Below are the code and all the weights of a small trained network. Each question names an input and a target symbol and asks about switching units off, where a switched-off unit gives its printed mean instead of its output.

import numpy as np


def w(rows, s, z=0):
    codes = np.array(rows[::2]) - 128.0
    scale = np.full(codes.shape[1], s)
    scale[-1] = z or s
    return codes * scale


def norm(h):
    return h / np.sqrt((h * h).mean(-1, keepdims=True) + 1e-5)


def f(y):
    return np.maximum(y, 0)


def softmax(a):
    e = np.exp(a - a.max(-1, keepdims=True))
    return e / e.sum(-1, keepdims=True)


def log_softmax(a):
    a = a - a.max(-1, keepdims=True)
    return a - np.log(np.exp(a).sum(-1, keepdims=True))


def net(x, mask):
    ids = ['ΓΔΠΣαβεζηλμξτψω'.index(c) for c in x.split()]
    T = len(ids)
    res = E[ids] + P[:T]
    r = norm(res)
    for j in range(3):
        rows = slice(2 * j, 2 * j + 2)
        q, k, v = (r @ M[0][rows].T for M in (Q, K, V))
        z = softmax(np.where(np.tri(T) > 0, q @ k.T / 2**0.5, -1e9)) @ v
        o = O[0][rows]
        res = res + np.where(mask[j], z, o[:, -1]) @ o[:, :-1]
    y = f(norm(res) @ A[0][:, :-1].T + A[0][:, -1])
    res = res + np.where(mask[3:7], y, B[0][:, -1]) @ B[0][:, :-1]
    return log_softmax(norm(res)[-1] @ U[:, :-1].T + U[:, -1])


Q, K, V, O, A, B = {}, {}, {}, {}, {}, {}
E = w([
[84,162,134,127,110],'Γ',
[225,147,84,152,94],'Δ',
[117,188,123,113,51],'Π',
[148,100,242,123,122],'Σ',
[210,101,15,94,20],'α',
[222,146,92,132,107],'β',
[127,187,151,77,25],'ε',
[251,79,125,135,213],'ζ',
[154,181,121,127,17],'η',
[195,156,37,144,163],'λ',
[148,190,145,80,105],'μ',
[127,182,129,61,158],'ξ',
[107,202,114,135,146],'τ',
[118,150,109,159,86],'ψ',
[116,199,125,180,150],'ω',
],0.017)
P = w([
[60,3,116,118,106],'0',
[140,254,172,142,121],'1',
[157,249,177,146,132],'2',
[129,217,168,115,171],'3',
[158,193,167,124,189],'4',
[197,185,135,154,180],'5',
[164,178,155,131,136],'6',
[149,186,184,118,119],'7',
[168,167,181,121,130],'8',
[190,195,163,153,149],'9',
[167,225,201,137,108],'10',
],0.007)
Q[0] = w([
[56,115,95,194,145],'h0',
[238,254,224,159,36],'h0',
[84,106,230,217,57],'h1',
[106,147,219,226,73],'h1',
[189,230,187,95,121],'h2',
[178,208,31,168,39],'h2',
],0.0063)
K[0] = w([
[147,83,228,182,183],'h0',
[122,64,106,78,137],'h0',
[93,153,7,211,124],'h1',
[50,173,136,109,148],'h1',
[96,2,172,174,67],'h2',
[105,85,164,171,128],'h2',
],0.0096)
V[0] = w([
[203,84,155,151,33],'h0',
[124,168,200,84,84],'h0',
[98,110,227,182,133],'h1',
[84,131,112,201,131],'h1',
[154,189,39,97,104],'h2',
[119,154,141,252,122],'h2',
],0.013)
O[0] = w([
[185,41,85,113,69,212],'h0',
[214,180,146,161,25,222],'h0',
[163,181,188,105,114,182],'h1',
[214,203,109,54,176,184],'h1',
[47,239,51,134,58,10],'h2',
[205,135,102,9,125,252],'h2',
],0.011,0.0036)
A[0] = w([
[138,133,45,180,91,211],'n0',
[148,112,231,105,97,253],'n1',
[150,151,138,96,133,45],'n2',
[254,146,155,102,137,236],'n3',
],0.0085,0.0022)
B[0] = w([
[129,105,155,61,145,155],'n0',
[23,94,163,176,236,189],'n1',
[138,114,95,129,32,147],'n2',
[2,36,156,78,100,248],'n3',
],0.0094,0.013)
U = w([
[80,148,92,108,183,109],'Γ',
[146,112,82,76,134,81],'Δ',
[132,161,131,149,112,84],'Π',
[148,94,204,106,153,161],'Σ',
[135,111,63,120,110,171],'α',
[154,121,93,128,102,104],'β',
[152,146,154,175,59,82],'ε',
[225,83,149,171,203,120],'ζ',
[166,147,126,134,80,81],'η',
[104,105,38,117,213,116],'λ',
[131,144,136,167,74,111],'μ',
[97,140,93,152,138,73],'ξ',
[121,155,101,113,146,120],'τ',
[205,147,141,7,153,91],'ψ',
[191,189,138,77,183,253],'ω',
],0.011,0.006)

Each question gives the input, a string of symbols that net reads in full, and the target symbol t.
The units are the heads (2 rows each of Q, K, V and O) and the neurons (one row each of A and B). Each row of codes is followed by its name. A weight is (code - 128) times the scale printed after its matrix; where a second scale follows, it is the last column's (O, A, B and U).
mask holds one flag per unit, heads first, then neurons. A switched-off unit (its flag False) gives its mean, the last column of its rows in O or B, instead of its output. The means were averaged over made-up inputs and are rounded, as every weight is.
A unit's drop is (log p(t) with every unit on - log p(t) with that unit switched off) / (log p(t) with every unit on - log p(t) with every unit switched off).
The circuit of an input: a set's keep is (log p(t) with only the set's units on - log p(t) with every unit switched off) / (log p(t) with every unit on - log p(t) with every unit switched off). Starting from all 7 units, units are removed one at a time, each time the one whose removal leaves the highest keep (on an exact tie, the one counted first), for as long as the keep stays at least 0.8.
circuit, biggest first: the units of the circuit, biggest drop first
unit that matters most: the unit with the biggest drop
which heads matter: for each layer, one digit per head in row order, 1 if its drop is at least 0.15 and else 0, layers parted by /
drop when u is switched off: that unit's drop, to one decimal
input ω ω β ψ, target ψ: which heads matter : 001
input ζ λ λ α ω, target λ: unit that matters most : h0
input τ Γ ω μ Γ, target ω: which heads matter : 100
input ω μ μ ω Σ ω ε Δ ψ, target ψ: which heads matter : 011
input ω ω ψ ψ, target ω: which heads matter : 110
input ω β ψ ψ ω ω τ, target ψ: which heads matter : 001
input ω τ ω Δ Δ Γ τ τ Γ, target ψ: which heads matter : 011
input ω Γ τ λ ω τ τ, target ω: which heads matter : 100
input τ λ ω λ Π, target ω: circuit, biggest first : (n3 h0)
input ω η Δ Σ, target ψ: which heads matter : 011
input Σ Π τ ω μ ω, target ζ: drop when h2 is switched off : 1.5
input λ λ ω Σ Σ λ, target Σ: drop when n2 is switched off : 0.0
input ξ η Π τ ω ω ω, target ω: drop when n3 is switched off : 0.4
input ω Γ Γ, target ω: circuit, biggest first : (h1)
input τ λ ω Γ η, target ω: which heads matter : 100
